Below are the code and all the weights of a small trained network. Each question names an input and a target symbol and asks about switching units off, where a switched-off unit gives its printed mean instead of its output.

import numpy as np


def w(rows, s, z=0):
    codes = np.array(rows[::2]) - 128.0
    scale = np.full(codes.shape[1], s)
    scale[-1] = z or s
    return codes * scale


def norm(h):
    return h / np.sqrt((h * h).mean(-1, keepdims=True) + 1e-5)


def f(y):
    return np.maximum(y, 0)


def softmax(a):
    e = np.exp(a - a.max(-1, keepdims=True))
    return e / e.sum(-1, keepdims=True)


def log_softmax(a):
    a = a - a.max(-1, keepdims=True)
    return a - np.log(np.exp(a).sum(-1, keepdims=True))


def net(x, mask):
    ids = ['αβγδεηλμξπστφψω'.index(c) for c in x.split()]
    T = len(ids)
    res = E[ids] + P[:T]
    u = 0
    for l in range(3):
        r = norm(res)
        for j in range(2):
            rows = slice(3 * j, 3 * j + 3)
            q, k, v = (r @ M[l][rows].T for M in (Q, K, V))
            z = softmax(np.where(np.tri(T) > 0, q @ k.T / 3**0.5, -1e9)) @ v
            o = O[l][rows]
            res = res + np.where(mask[u + j], z, o[:, -1]) @ o[:, :-1]
        u += 2
        y = f(norm(res) @ A[l][:, :-1].T + A[l][:, -1])
        res = res + np.where(mask[u : u + 8], y, B[l][:, -1]) @ B[l][:, :-1]
        u += 8
    return log_softmax(norm(res)[-1] @ U[:, :-1].T + U[:, -1])


Q, K, V, O, A, B = {}, {}, {}, {}, {}, {}
E = w([
[131,126,243,169,138],'α',
[221,218,132,103,81],'β',
[131,143,86,83,119],'γ',
[52,178,131,142,120],'δ',
[169,217,177,136,151],'ε',
[145,146,53,170,203],'η',
[105,155,179,161,140],'λ',
[176,189,68,123,135],'μ',
[103,254,182,80,232],'ξ',
[134,251,116,12,138],'π',
[230,113,94,134,152],'σ',
[166,217,149,134,135],'τ',
[74,97,140,93,11],'φ',
[139,161,120,87,91],'ψ',
[169,210,117,133,150],'ω',
],0.0067)
P = w([
[150,205,132,250,80],'0',
[137,150,132,215,82],'1',
[124,123,143,192,85],'2',
[113,96,146,169,88],'3',
[102,74,160,152,91],'4',
[90,53,170,136,88],'5',
[79,29,173,121,84],'6',
[83,27,180,132,93],'7',
],0.002)
Q[0] = w([
[91,82,251,3,125],'L0H0',
[110,245,132,119,69],'L0H0',
[198,127,226,34,120],'L0H0',
[192,184,105,22,144],'L0H1',
[136,225,86,227,13],'L0H1',
[79,124,27,77,114],'L0H1',
],0.0036)
K[0] = w([
[48,81,154,119,66],'L0H0',
[96,153,186,235,171],'L0H0',
[85,24,226,140,88],'L0H0',
[132,54,133,128,145],'L0H1',
[101,84,253,194,86],'L0H1',
[68,139,155,77,67],'L0H1',
],0.005)
V[0] = w([
[122,178,7,84,151],'L0H0',
[46,55,123,119,96],'L0H0',
[156,166,159,74,77],'L0H0',
[51,131,146,14,102],'L0H1',
[71,76,193,196,70],'L0H1',
[178,137,192,54,113],'L0H1',
],0.002)
O[0] = w([
[159,158,179,117,212,114],'L0H0',
[104,60,38,85,51,21],'L0H0',
[142,137,30,210,175,255],'L0H0',
[168,151,141,172,136,122],'L0H1',
[89,1,189,157,200,171],'L0H1',
[87,179,206,81,128,153],'L0H1',
],0.0027,0.00074)
A[0] = w([
[203,155,89,167,132,85],'L0N0',
[116,79,89,82,29,76],'L0N1',
[2,146,150,133,148,88],'L0N2',
[83,141,76,101,54,156],'L0N3',
[74,154,125,168,72,156],'L0N4',
[121,154,55,93,206,138],'L0N5',
[86,159,135,147,75,133],'L0N6',
[150,102,93,167,80,254],'L0N7',
],0.004,0.0009)
B[0] = w([
[68,89,227,134,113,214],'L0N0',
[122,192,176,233,119,246],'L0N1',
[124,49,119,85,132,228],'L0N2',
[180,167,144,159,214,254],'L0N3',
[129,142,78,72,241,238],'L0N4',
[75,191,87,231,157,205],'L0N5',
[72,132,86,119,224,228],'L0N6',
[151,192,255,107,145,204],'L0N7',
],0.0034,0.0021)
Q[1] = w([
[43,71,214,121,149],'L1H0',
[109,120,227,142,149],'L1H0',
[175,93,59,108,98],'L1H0',
[129,254,246,230,239],'L1H1',
[68,226,160,154,201],'L1H1',
[109,58,91,41,131],'L1H1',
],0.0069)
K[1] = w([
[122,73,125,79,196],'L1H0',
[88,27,175,94,147],'L1H0',
[175,176,119,145,115],'L1H0',
[123,9,134,54,153],'L1H1',
[97,18,106,36,125],'L1H1',
[133,254,79,133,165],'L1H1',
],0.0073)
V[1] = w([
[172,152,127,136,110],'L1H0',
[80,106,149,109,167],'L1H0',
[84,197,159,93,12],'L1H0',
[104,81,179,139,130],'L1H1',
[254,133,190,149,156],'L1H1',
[101,173,166,151,80],'L1H1',
],0.0034)
O[1] = w([
[111,110,127,188,139,115],'L1H0',
[140,134,19,5,128,173],'L1H0',
[183,153,139,115,119,193],'L1H0',
[173,122,222,99,204,187],'L1H1',
[219,27,98,79,111,114],'L1H1',
[65,60,159,186,127,250],'L1H1',
],0.0029,0.0019)
A[1] = w([
[107,83,157,162,64,93],'L1N0',
[151,126,182,152,189,77],'L1N1',
[84,98,53,113,110,252],'L1N2',
[51,105,127,123,204,192],'L1N3',
[149,140,67,124,135,104],'L1N4',
[103,139,3,153,101,163],'L1N5',
[249,176,159,66,148,112],'L1N6',
[108,150,75,63,116,62],'L1N7',
],0.0055,0.0013)
B[1] = w([
[146,176,137,175,156,181],'L1N0',
[119,94,144,106,121,230],'L1N1',
[57,255,110,186,181,152],'L1N2',
[185,90,109,106,66,254],'L1N3',
[183,43,166,87,83,140],'L1N4',
[228,66,172,65,165,154],'L1N5',
[132,94,32,218,126,241],'L1N6',
[130,247,106,51,88,147],'L1N7',
],0.0039,0.003)
Q[2] = w([
[13,188,129,80,186],'L2H0',
[124,213,146,247,165],'L2H0',
[236,2,84,59,67],'L2H0',
[150,73,121,202,148],'L2H1',
[174,27,77,100,154],'L2H1',
[166,51,134,97,148],'L2H1',
],0.0076)
K[2] = w([
[46,196,78,66,132],'L2H0',
[59,70,140,105,88],'L2H0',
[254,143,135,167,156],'L2H0',
[139,69,121,172,131],'L2H1',
[143,59,126,100,112],'L2H1',
[119,89,151,75,114],'L2H1',
],0.0081)
V[2] = w([
[73,119,161,133,2],'L2H0',
[147,36,134,57,201],'L2H0',
[153,207,119,136,176],'L2H0',
[110,134,38,126,192],'L2H1',
[114,70,194,68,136],'L2H1',
[131,78,123,99,177],'L2H1',
],0.004)
O[2] = w([
[98,153,97,217,141,147],'L2H0',
[209,167,152,154,212,5],'L2H0',
[119,2,140,73,155,187],'L2H0',
[153,150,149,194,120,107],'L2H1',
[130,116,124,118,86,39],'L2H1',
[46,95,58,175,88,68],'L2H1',
],0.0038,0.0025)
A[2] = w([
[192,94,248,135,23,26],'L2N0',
[164,161,125,38,26,221],'L2N1',
[80,92,29,158,86,18],'L2N2',
[236,101,156,107,165,15],'L2N3',
[136,105,144,218,228,248],'L2N4',
[128,92,4,169,201,187],'L2N5',
[207,153,197,127,158,229],'L2N6',
[185,48,70,139,29,172],'L2N7',
],0.0037,0.0011)
B[2] = w([
[146,179,50,184,183,185],'L2N0',
[108,113,87,153,70,166],'L2N1',
[186,149,130,45,165,142],'L2N2',
[101,186,154,204,122,172],'L2N3',
[80,76,138,58,61,252],'L2N4',
[147,100,254,137,165,181],'L2N5',
[108,85,74,91,151,220],'L2N6',
[128,188,127,105,44,180],'L2N7',
],0.0047,0.0029)
U = w([
[84,63,54,204,195,95],'α',
[121,128,130,121,117,21],'β',
[110,3,240,167,208,114],'γ',
[120,126,133,117,128,22],'δ',
[204,89,43,77,192,223],'ε',
[46,163,170,8,237,130],'η',
[248,62,162,193,58,198],'λ',
[67,31,103,27,23,145],'μ',
[20,189,192,199,52,202],'ξ',
[75,100,2,154,113,140],'π',
[178,170,212,55,62,131],'σ',
[121,130,130,121,122,3],'τ',
[185,225,173,184,222,171],'φ',
[205,207,39,203,34,121],'ψ',
[113,254,39,24,67,87],'ω',
],0.012,0.003)

Each question gives the input, a string of symbols that net reads in full, and the target symbol t.
The units are the heads (3 rows each of Q, K, V and O) and the neurons (one row each of A and B). Each row of codes is followed by its name. A weight is (code - 128) times the scale printed after its matrix; where a second scale follows, it is the last column's (O, A, B and U).
mask holds one flag per unit, layer by layer, with each layer's heads first. A switched-off unit (its flag False) gives its mean, the last column of its rows in O or B, instead of its output. The means were averaged over made-up inputs and are rounded, as every weight is.
A unit's drop is (log p(t) with every unit on - log p(t) with that unit switched off) / (log p(t) with every unit on - log p(t) with every unit switched off).
The circuit of an input: a set's keep is (log p(t) with only the set's units on - log p(t) with every unit switched off) / (log p(t) with every unit on - log p(t) with every unit switched off). Starting from the 12 units with the biggest drops (on a tie, the unit counted first), units are removed one at a time, each time the one whose removal leaves the highest keep (on an exact tie, the one counted first), for as long as the keep stays at least 0.8.
circuit, biggest first: the units of the circuit, biggest drop first
unit that matters most: the unit with the biggest drop
k most important neurons: the k neurons with the biggest drops, biggest first
top k neurons in layer l: the k neurons of layer l with the biggest drops, biggest first
heads that matter: for each layer, one digit per head in row order, 1 if its drop is at least 0.15 and else 0, layers parted by /
input δ δ π φ δ ε, target η: 4 most important neurons -> [L1N0 L1N3 L0N2 L2N6]
input λ α σ φ ξ φ α ω, target γ: circuit, biggest first -> [L0N1 L1N6 L2N5]
input π τ ε β τ α τ γ, target γ: unit that matters most -> L1H1
input π τ δ ε, target η: 2 most important neurons -> [L2N6 L1N3]
input ψ σ λ ε α γ ε, target γ: 2 most important neurons -> [L1N3 L1N6]
input τ ω φ σ φ ε γ, target ξ: 3 most important neurons -> [L0N2 L0N5 L0N4]
input λ λ η α π τ, target γ: heads that matter -> 00 / 01 / 10
input σ π μ β ξ τ τ, target λ: 4 most important neurons -> [L1N6 L0N1 L0N5 L2N5]
input φ ε δ τ, target η: 3 most important neurons -> [L0N1 L1N0 L1N3]
input β γ τ, target π: heads that matter -> 10 / 11 / 11
input μ λ ψ ξ μ, target φ: heads that matter -> 00 / 00 / 10
input ξ φ φ λ ψ, target φ: top 2 neurons in layer 0 -> [L0N3 L0N1]
input γ η μ ε, target α: 3 most important neurons -> [L2N0 L1N6 L2N6]
input γ α τ λ λ α μ, target γ: circuit, biggest first -> [L2N5]
input ψ δ σ ω, target λ: circuit, biggest first -> [L1H1 L1N6 L2N5]
input ω γ γ τ, target π: 2 most important neurons -> [L2N0 L1N3]
input ξ φ γ δ ξ ψ μ, target η: 3 most important neurons -> [L0N1 L0N5 L0N2]
input ψ μ γ, target ε: top 2 neurons in layer 2 -> [L2N6 L2N5]
input μ δ γ ξ τ γ, target η: 2 most important neurons -> [L0N1 L0N2]
input ω ξ γ, target ε: top 2 neurons in layer 2 -> [L2N4 L2N6]
input λ δ γ η η, target γ: circuit, biggest first -> [L2N5]
input π λ α ε β φ φ ε, target ξ: heads that matter -> 00 / 00 / 10
input φ φ φ λ γ, target φ: heads that matter -> 10 / 10 / 10
input λ λ δ ε τ, target η: heads that matter -> 00 / 01 / 00
input ε β π ξ φ σ μ ω, target λ: top 4 neurons in layer 0 -> [L0N1 L0N3 L0N0 L0N6]
input γ β ξ μ α γ β τ, target γ: 3 most important neurons -> [L1N3 L1N6 L2N5]
input ε μ γ λ π φ σ μ, target λ: top 3 neurons in layer 0 -> [L0N1 L0N3 L0N0]
input λ α λ, target μ: unit that matters most -> L2H1
input γ ε μ α π τ ε, target γ: top 3 neurons in layer 2 -> [L2N4 L2N3 L2N6]
input π λ π τ γ, target φ: 4 most important neurons -> [L0N1 L0N5 L0N2 L1N3]
